Here is a tiny trained network, its code and every weight. The questions are about switching its units off for an input and a target symbol, where a switched-off unit gives its printed mean instead of its output.

import numpy as np


def w(rows, s, z=0):
    codes = np.array(rows[::2]) - 128.0
    scale = np.full(codes.shape[1], s)
    scale[-1] = z or s
    return codes * scale


def softmax(a):
    e = np.exp(a - a.max(-1, keepdims=True))
    return e / e.sum(-1, keepdims=True)


def log_softmax(a):
    a = a - a.max(-1, keepdims=True)
    return a - np.log(np.exp(a).sum(-1, keepdims=True))


def net(x, mask):
    ids = ['αβδεηθλξτφψ'.index(c) for c in x.split()]
    T = len(ids)
    res = E[ids] + P[:T]
    u = 0
    for l in range(2):
        r = res
        for j in range(3):
            rows = slice(2 * j, 2 * j + 2)
            q, k, v = (r @ M[l][rows].T for M in (Q, K, V))
            z = softmax(np.where(np.tri(T) > 0, q @ k.T / 2**0.5, -1e9)) @ v
            o = O[l][rows]
            res = res + np.where(mask[u + j], z, o[:, -1]) @ o[:, :-1]
        u += 3
    return log_softmax(res[-1] @ U[:, :-1].T + U[:, -1])


Q, K, V, O = {}, {}, {}, {}
E = w([
[96,74,90,67,122,84],'α',
[151,153,154,153,121,93],'β',
[99,105,146,107,153,89],'δ',
[103,145,196,138,58,200],'ε',
[102,102,53,97,88,127],'η',
[169,57,63,155,152,104],'θ',
[233,127,145,112,87,179],'λ',
[80,210,110,157,192,83],'ξ',
[100,243,105,160,179,71],'τ',
[25,59,182,217,61,107],'φ',
[185,250,29,139,102,100],'ψ',
],0.015)
P = w([
[12,111,167,62,108,154],'0',
[175,164,209,114,153,99],'1',
[145,166,72,114,6,66],'2',
[24,125,102,141,211,255],'3',
[212,180,220,144,158,85],'4',
[153,155,46,220,23,60],'5',
[77,96,65,184,210,233],'6',
],0.009)
Q[0] = w([
[73,122,98,206,194,158],'0.h1',
[147,169,186,180,149,161],'0.h1',
[254,175,167,137,191,94],'0.h2',
[204,110,177,126,242,103],'0.h2',
[108,60,108,115,98,136],'0.h3',
[131,127,130,126,67,56],'0.h3',
],0.013)
K[0] = w([
[182,163,105,228,171,107],'0.h1',
[121,145,93,140,122,163],'0.h1',
[80,251,131,52,102,125],'0.h2',
[109,245,127,94,211,81],'0.h2',
[164,119,124,171,85,97],'0.h3',
[142,62,129,83,79,100],'0.h3',
],0.013)
V[0] = w([
[227,50,78,243,130,224],'0.h1',
[110,103,189,199,235,103],'0.h1',
[116,79,122,127,85,168],'0.h2',
[70,250,109,149,157,249],'0.h2',
[196,254,135,145,91,26],'0.h3',
[161,30,205,80,185,200],'0.h3',
],0.0066)
O[0] = w([
[94,42,107,177,99,127,13],'0.h1',
[91,86,122,89,139,190,130],'0.h1',
[163,97,175,142,21,103,155],'0.h2',
[124,161,166,59,102,185,61],'0.h2',
[122,163,167,185,176,55,105],'0.h3',
[142,2,108,22,159,38,5],'0.h3',
],0.0075,0.0027)
Q[1] = w([
[115,132,171,95,66,141],'1.h1',
[163,147,183,114,158,89],'1.h1',
[85,131,93,96,122,179],'1.h2',
[139,184,132,74,22,33],'1.h2',
[209,117,116,121,143,127],'1.h3',
[2,38,112,168,91,145],'1.h3',
],0.014)
K[1] = w([
[119,133,133,71,60,248],'1.h1',
[181,161,133,69,184,139],'1.h1',
[113,211,161,115,73,154],'1.h2',
[43,206,47,25,117,91],'1.h2',
[49,105,165,152,137,125],'1.h3',
[235,93,98,197,70,228],'1.h3',
],0.011)
V[1] = w([
[107,176,40,64,104,144],'1.h1',
[178,150,127,113,167,190],'1.h1',
[254,148,100,121,174,242],'1.h2',
[220,72,142,134,135,230],'1.h2',
[150,161,154,73,101,140],'1.h3',
[160,139,68,124,57,179],'1.h3',
],0.0096)
O[1] = w([
[27,108,1,108,106,93,168],'1.h1',
[158,89,51,194,173,194,3],'1.h1',
[168,96,64,88,207,75,19],'1.h2',
[171,122,52,168,215,139,17],'1.h2',
[236,117,148,132,150,121,195],'1.h3',
[166,119,35,116,134,169,173],'1.h3',
],0.0091,0.0029)
U = w([
[63,80,160,87,195,106,115],'α',
[135,205,90,255,136,110,147],'β',
[97,115,201,136,225,113,115],'δ',
[102,100,176,175,154,251,68],'ε',
[151,141,102,158,66,64,128],'η',
[166,37,123,165,187,128,242],'θ',
[174,125,123,132,145,227,27],'λ',
[60,197,132,194,233,160,37],'ξ',
[52,177,103,163,220,182,114],'τ',
[32,20,94,243,152,124,252],'φ',
[94,157,53,124,136,198,35],'ψ',
],0.0085,0.0035)

Each question gives the input, a string of symbols that net reads in full, and the target symbol t.
The units are the heads (2 rows each of Q, K, V and O). Each row of codes is followed by its name. A weight is (code - 128) times the scale printed after its matrix; where a second scale follows, it is the last column's (O and U).
mask holds one flag per head, layer by layer. A switched-off head (its flag False) gives its mean, the last column of its rows in O, instead of its output. The means were averaged over made-up inputs and are rounded, as every weight is.
A unit's drop is (log p(t) with every unit on - log p(t) with that unit switched off) / (log p(t) with every unit on - log p(t) with every unit switched off).
The circuit of an input: a set's keep is (log p(t) with only the set's units on - log p(t) with every unit switched off) / (log p(t) with every unit on - log p(t) with every unit switched off). Starting from all 6 units, units are removed one at a time, each time the one whose removal leaves the highest keep (on an exact tie, the one counted first), for as long as the keep stays at least 0.8.
units of the circuit, in order: the units of the circuit, biggest drop first
most important unit: the unit with the biggest drop
heads that matter: for each layer, one digit per head in row order, 1 if its drop is at least 0.15 and else 0, layers parted by /
input θ ψ η δ, target β: most important unit -> 0.h3
input ψ α δ λ, target θ: heads that matter -> 000 / 010
input δ δ δ α θ φ β, target ε: heads that matter -> 100 / 110
input η θ η, target β: heads that matter -> 111 / 000
input θ θ τ θ λ, target θ: units of the circuit, in order -> 1.h2; 0.h1
input β φ β δ φ λ ξ, target ε: heads that matter -> 000 / 110
input θ θ α η, target φ: units of the circuit, in order -> 0.h1; 0.h2
input θ δ λ δ, target θ: heads that matter -> 000 / 011
input δ θ θ θ, target φ: units of the circuit, in order -> 0.h1; 1.h3
input φ λ ψ λ ψ η ε, target β: units of the circuit, in order -> 0.h3; 0.h1
input δ η β τ θ λ δ, target θ: heads that matter -> 100 / 011
input δ θ φ δ, target ε: units of the circuit, in order -> 1.h2; 0.h3
input ψ δ φ, target η: units of the circuit, in order -> 1.h2; 1.h1
input θ θ τ, target η: units of the circuit, in order -> 1.h2
input ε α β η α ψ, target η: units of the circuit, in order -> 0.h3; 1.h2
input δ θ β λ η ξ, target η: heads that matter -> 001 / 010
input λ ε τ, target η: units of the circuit, in order -> 1.h2; 0.h3
input θ θ δ ξ τ, target τ: units of the circuit, in order -> 0.h2; 1.h1
input θ θ τ δ, target ξ: heads that matter -> 001 / 000
input φ θ θ η τ ε θ, target ξ: heads that matter -> 011 / 000
input δ η δ ε, target ψ: most important unit -> 0.h3
input α θ ξ δ ψ, target ψ: heads that matter -> 111 / 100
input θ θ φ θ θ ψ, target η: units of the circuit, in order -> 1.h1; 0.h3; 1.h2
input θ θ η ξ η φ α, target ε: units of the circuit, in order -> 1.h2; 0.h3
input θ λ δ ε, target θ: heads that matter -> 000 / 010
input λ δ θ ψ φ ε η, target ε: heads that matter -> 000 / 110
input λ ψ θ θ, target β: units of the circuit, in order -> 0.h3
input δ θ θ λ θ λ θ, target θ: heads that matter -> 000 / 111
